Below is a small trained network, with its code and all its weights. Each question gives an input and a target symbol and asks what happens when units are switched off, that is, made to give their printed mean instead of their output.

import numpy as np


def w(rows, s, z=0):
    codes = np.array(rows[::2]) - 128.0
    scale = np.full(codes.shape[1], s)
    scale[-1] = z or s
    return codes * scale


def norm(h):
    return h / np.sqrt((h * h).mean(-1, keepdims=True) + 1e-5)


def f(y):
    return np.maximum(y, 0)


def softmax(a):
    e = np.exp(a - a.max(-1, keepdims=True))
    return e / e.sum(-1, keepdims=True)


def log_softmax(a):
    a = a - a.max(-1, keepdims=True)
    return a - np.log(np.exp(a).sum(-1, keepdims=True))


def net(x, mask):
    ids = ['βγδεμστφψ'.index(c) for c in x.split()]
    T = len(ids)
    res = E[ids] + P[:T]
    u = 0
    for l in range(2):
        r = norm(res)
        for j in range(2):
            rows = slice(3 * j, 3 * j + 3)
            q, k, v = (r @ M[l][rows].T for M in (Q, K, V))
            z = softmax(np.where(np.tri(T) > 0, q @ k.T / 3**0.5, -1e9)) @ v
            o = O[l][rows]
            res = res + np.where(mask[u + j], z, o[:, -1]) @ o[:, :-1]
        u += 2
        y = f(norm(res) @ A[l][:, :-1].T + A[l][:, -1])
        res = res + np.where(mask[u : u + 4], y, B[l][:, -1]) @ B[l][:, :-1]
        u += 4
    return log_softmax(norm(res)[-1] @ U[:, :-1].T + U[:, -1])


Q, K, V, O, A, B = {}, {}, {}, {}, {}, {}
E = w([
[87,78,112,134],'β',
[153,22,165,78],'γ',
[148,5,153,158],'δ',
[100,65,97,54],'ε',
[128,51,132,153],'μ',
[84,78,82,87],'σ',
[112,17,171,140],'τ',
[152,29,92,123],'φ',
[120,63,202,119],'ψ',
],0.0019)
P = w([
[131,157,124,132],'0',
[100,132,131,110],'1',
[97,103,123,132],'2',
[133,129,111,148],'3',
[173,165,100,163],'4',
[164,202,136,112],'5',
[85,193,171,25],'6',
[2,78,217,41],'7',
[67,136,54,184],'8',
],0.006)
Q[0] = w([
[181,123,159,209],'L0H0',
[188,227,91,158],'L0H0',
[74,59,62,173],'L0H0',
[198,249,150,108],'L0H1',
[43,67,100,150],'L0H1',
[178,116,54,233],'L0H1',
],0.011)
K[0] = w([
[56,158,150,115],'L0H0',
[74,73,155,60],'L0H0',
[193,255,151,71],'L0H0',
[81,45,138,119],'L0H1',
[214,205,142,132],'L0H1',
[93,171,190,56],'L0H1',
],0.011)
V[0] = w([
[98,109,97,254],'L0H0',
[238,134,32,55],'L0H0',
[174,90,56,116],'L0H0',
[165,80,153,197],'L0H1',
[183,20,163,50],'L0H1',
[66,89,14,98],'L0H1',
],0.0055)
O[0] = w([
[113,44,35,189,94],'L0H0',
[164,199,167,170,250],'L0H0',
[141,140,163,207,204],'L0H0',
[230,61,142,175,123],'L0H1',
[134,85,253,101,200],'L0H1',
[35,106,152,189,192],'L0H1',
],0.006,0.0013)
A[0] = w([
[45,252,146,87,153],'L0N0',
[134,161,210,170,148],'L0N1',
[155,254,99,139,228],'L0N2',
[134,70,13,139,250],'L0N3',
],0.0047,0.0021)
B[0] = w([
[105,49,223,119,254],'L0N0',
[190,182,126,133,250],'L0N1',
[113,3,155,171,230],'L0N2',
[118,174,227,109,244],'L0N3',
],0.0047,0.0027)
Q[1] = w([
[108,130,209,98],'L1H0',
[138,200,27,254],'L1H0',
[156,161,45,112],'L1H0',
[146,159,203,98],'L1H1',
[108,80,175,112],'L1H1',
[243,169,33,176],'L1H1',
],0.006)
K[1] = w([
[141,144,36,155],'L1H0',
[74,7,171,86],'L1H0',
[141,64,220,154],'L1H0',
[104,114,87,140],'L1H1',
[135,197,89,150],'L1H1',
[47,82,254,102],'L1H1',
],0.0064)
V[1] = w([
[236,104,70,154],'L1H0',
[116,90,223,109],'L1H0',
[71,103,64,107],'L1H0',
[63,99,85,104],'L1H1',
[57,141,94,226],'L1H1',
[120,2,130,151],'L1H1',
],0.0052)
O[1] = w([
[238,73,147,125,8],'L1H0',
[36,106,145,69,250],'L1H0',
[199,201,76,84,110],'L1H0',
[135,193,43,65,137],'L1H1',
[150,132,33,195,147],'L1H1',
[101,2,57,75,211],'L1H1',
],0.004,0.0018)
A[1] = w([
[38,75,249,104,45],'L1N0',
[168,193,228,72,214],'L1N1',
[141,75,230,217,3],'L1N2',
[165,230,237,1,62],'L1N3',
],0.0037,0.00055)
B[1] = w([
[190,185,42,150,253],'L1N0',
[170,202,25,125,194],'L1N1',
[254,205,81,136,195],'L1N2',
[107,183,73,106,201],'L1N3',
],0.0044)
U = w([
[67,122,61,147,212],'β',
[186,185,147,64,189],'γ',
[174,72,104,152,134],'δ',
[103,147,209,124,198],'ε',
[146,143,38,153,203],'μ',
[64,151,127,157,7],'σ',
[145,54,128,110,67],'τ',
[170,128,136,246,13],'φ',
[127,88,96,29,37],'ψ',
],0.012,0.002)

Each question gives the input, a string of symbols that net reads in full, and the target symbol t.
The units are the heads (3 rows each of Q, K, V and O) and the neurons (one row each of A and B). Each row of codes is followed by its name. A weight is (code - 128) times the scale printed after its matrix; where a second scale follows, it is the last column's (O, A, B and U).
mask holds one flag per unit, layer by layer, with each layer's heads first. A switched-off unit (its flag False) gives its mean, the last column of its rows in O or B, instead of its output. The means were averaged over made-up inputs and are rounded, as every weight is.
A unit's drop is (log p(t) with every unit on - log p(t) with that unit switched off) / (log p(t) with every unit on - log p(t) with every unit switched off).
The circuit of an input: a set's keep is (log p(t) with only the set's units on - log p(t) with every unit switched off) / (log p(t) with every unit on - log p(t) with every unit switched off). Starting from all 12 units, units are removed one at a time, each time the one whose removal leaves the highest keep (on an exact tie, the one counted first), for as long as the keep stays at least 0.8.
circuit, biggest first: the units of the circuit, biggest drop first
k most important neurons: the k neurons with the biggest drops, biggest first
which heads matter: for each layer, one digit per head in row order, 1 if its drop is at least 0.15 and else 0, layers parted by /
input γ β δ μ, target ε: circuit, biggest first => [L0H0]
input β τ ψ φ, target β: which heads matter => 00 / 00
input γ γ φ δ β φ ψ ψ γ, target φ: 2 most important neurons => [L0N2, L1N0]
input τ ε γ β φ, target ψ: circuit, biggest first => [L0H0, L1H1]
input ε γ β φ γ τ ψ ε, target γ: which heads matter => 11 / 00
input σ β γ, target β: which heads matter => 01 / 00
input τ σ γ τ ε, target ψ: circuit, biggest first => [L0H0, L1H1]
input φ σ ε, target φ: which heads matter => 10 / 00
input ψ μ σ φ δ, target γ: which heads matter => 11 / 01
input γ ψ ε γ γ β γ τ, target γ: which heads matter => 11 / 00
input ψ γ ψ γ ε, target γ: which heads matter => 11 / 01
input β γ φ γ μ φ ψ μ, target μ: which heads matter => 11 / 11
input δ φ σ ψ, target δ: circuit, biggest first => [L0H1, L0H0]
input ε γ γ ψ φ β ψ, target ψ: circuit, biggest first => [L0H0, L0H1, L1H0]
input β γ β γ δ ψ σ, target μ: circuit, biggest first => [L0H1, L1H1, L0H0]
input μ μ γ γ γ δ ψ γ φ, target δ: most important neuron => [L0N2]
input ψ γ σ γ γ γ σ ε ψ, target γ: which heads matter => 11 / 00
input γ ψ γ γ β τ γ γ ψ, target ε: circuit, biggest first => [L0N0, L0H0]
input γ γ σ μ, target γ: which heads matter => 01 / 00
input ψ β β, target γ: circuit, biggest first => [L0H1]
input β φ ε δ γ γ ε, target μ: which heads matter => 11 / 11
input δ β ψ γ, target τ: which heads matter => 11 / 01
input φ δ δ τ β γ, target δ: which heads matter => 11 / 00
input β ε β β β γ, target μ: 2 most important neurons => [L0N0, L0N2]
input σ β ψ γ β ψ σ γ, target β: circuit, biggest first => [L0H1, L0H0]
input β γ μ γ μ β ψ γ, target μ: circuit, biggest first => [L0H1, L1H1]
